(in the rows, 128 means zero)
Group, then class
[139 156 130 128 115 126 107 133 135 113 137 146 152 165 135 141 127 130 113 151 159 149 135 151 103 151 129 111 129 149 137 121 124 129 128 129 120 103 120 124 93 109 134 121 96 128 130 142 128 109 132 105 119 124 117 109 119 144 159 121 122 115 136 126 114 128 128 141 138 126 132 142 92 127 103 131 132 131 98]
(87) > <77>
[132 128 132 127 112 134 129 117 144 119 128 148 122 126 132 146 128 136 97 123 163 144 129 130 113 163 138 129 116 133 118 121 110 125 138 122 127 112 130 126 75 117 129 115 112 132 143 132 131 109 127 111 140 134 153 128 103 149 135 126 123 128 128 136 103 134 136 130 141 94 141 114 71 126 128 138 131 135 110]
(87) > <77>
[125 144 128 145 125 136 134 123 123 118 127 113 123 126 137 132 121 121 112 141 161 142 125 139 113 149 132 126 118 134 134 119 121 125 136 138 130 126 127 126 115 107 145 121 122 127 126 117 130 131 135 108 142 128 148 125 135 131 127 124 142 128 131 124 122 124 123 118 139 128 131 110 105 128 130 128 132 130 122]
(93) > <73>
[125 136 129 141 124 123 138 121 131 135 134 118 97 94 127 127 126 122 98 120 156 125 129 125 112 145 170 130 126 123 123 128 131 114 134 127 126 121 127 133 147 92 137 113 131 119 128 132 139 122 134 125 127 124 93 135 154 134 139 119 126 132 129 127 134 131 115 128 134 136 137 124 112 127 128 127 128 136 124]
(96) > <84>
[128 97 118 130 113 103 149 134 142 119 139 127 87 69 136 135 134 116 112 122 171 133 133 125 127 136 120 124 109 123 126 132 118 119 130 116 118 133 135 119 138 92 150 98 104 132 124 148 127 113 132 101 150 125 62 147 113 141 151 127 121 124 129 121 133 131 133 158 139 97 166 106 100 104 126 129 137 133 108]
(96) > <84>
[132 118 136 133 128 133 98 145 129 120 134 166 130 164 127 136 130 138 161 128 149 142 135 122 126 129 120 128 122 110 132 131 118 128 134 123 128 107 128 117 88 161 122 114 103 128 121 125 129 104 117 102 122 129 78 118 125 147 156 128 122 123 125 116 192 130 126 157 137 110 141 140 109 133 115 129 116 132 100]
(87) > <95>
[131 161 127 143 96 142 156 154 122 127 133 109 95 98 129 135 120 108 82 141 188 142 113 133 106 159 123 113 120 128 126 114 130 125 128 147 119 108 118 128 123 83 127 123 138 139 133 120 130 132 134 113 143 114 116 136 181 146 126 110 127 126 135 130 121 133 120 127 146 140 132 106 100 128 139 126 132 143 116]
(93) > <73>
[141 154 128 138 154 118 120 124 132 115 121 158 148 177 130 141 123 116 169 149 119 155 135 135 107 129 117 124 127 132 141 117 145 135 120 126 139 106 145 118 112 150 131 132 82 140 96 125 122 100 127 93 118 120 100 141 133 137 148 133 118 105 134 113 126 136 122 126 126 82 148 150 124 105 110 128 124 123 93]
(91) > <85>
[127 114 119 130 113 133 137 128 135 124 123 109 128 117 131 147 129 128 150 123 127 118 131 114 119 126 134 131 99 90 117 121 148 126 122 113 127 137 152 136 140 130 120 125 120 137 122 135 122 122 133 137 135 121 164 152 84 135 107 134 131 136 133 126 114 123 141 126 133 115 143 113 125 117 123 120 140 130 128]
(91) > <80>
[148 123 131 129 137 114 115 119 137 129 127 158 144 157 141 120 118 130 129 129 128 130 139 124 141 118 133 124 133 128 139 134 120 126 136 127 125 118 127 122 118 131 127 111 117 121 129 135 128 116 122 104 142 128 70 114 131 137 158 135 118 117 127 113 143 131 130 136 130 111 133 142 114 127 123 135 133 126 117]
(87) > <95>
[140 155 132 137 105 110 128 137 131 128 129 141 143 170 130 129 127 110 183 157 159 144 136 133 124 131 107 122 130 145 142 133 130 127 113 134 108 105 129 118 144 128 140 100 91 147 116 122 125 94 129 121 93 129 44 121 90 44 172 133 120 112 141 103 150 133 133 145 154 164 123 169 126 136 97 127 127 129 100]
(96) > <79>
[132 117 124 132 109 132 106 134 131 122 130 133 139 166 137 156 139 136 172 134 117 141 126 128 137 141 132 133 112 145 122 131 147 116 123 118 131 137 137 138 117 145 132 121 106 134 126 134 127 113 126 134 135 123 147 132 68 138 129 123 119 142 144 128 115 131 140 126 131 108 131 126 115 119 122 126 127 129 120]
(91) > <80>
[127 120 115 130 121 119 142 134 126 129 141 137 101 97 128 127 123 87 128 128 173 139 124 130 122 124 118 116 112 109 129 125 117 121 119 121 113 119 123 118 140 110 135 104 113 127 112 129 93 104 129 109 131 139 60 137 149 132 148 128 122 129 129 114 155 126 127 157 140 136 148 119 122 116 144 123 116 134 128]
(96) > <84>
[126 114 128 127 132 121 109 146 129 122 131 166 132 165 133 125 133 127 153 136 128 135 136 132 142 120 113 125 143 129 141 136 133 122 131 129 124 127 131 129 123 168 129 117 120 119 124 122 131 114 124 103 138 128 50 114 126 120 158 136 118 113 125 121 145 129 128 150 135 111 132 138 129 121 143 128 143 137 108]
(96) > <84>
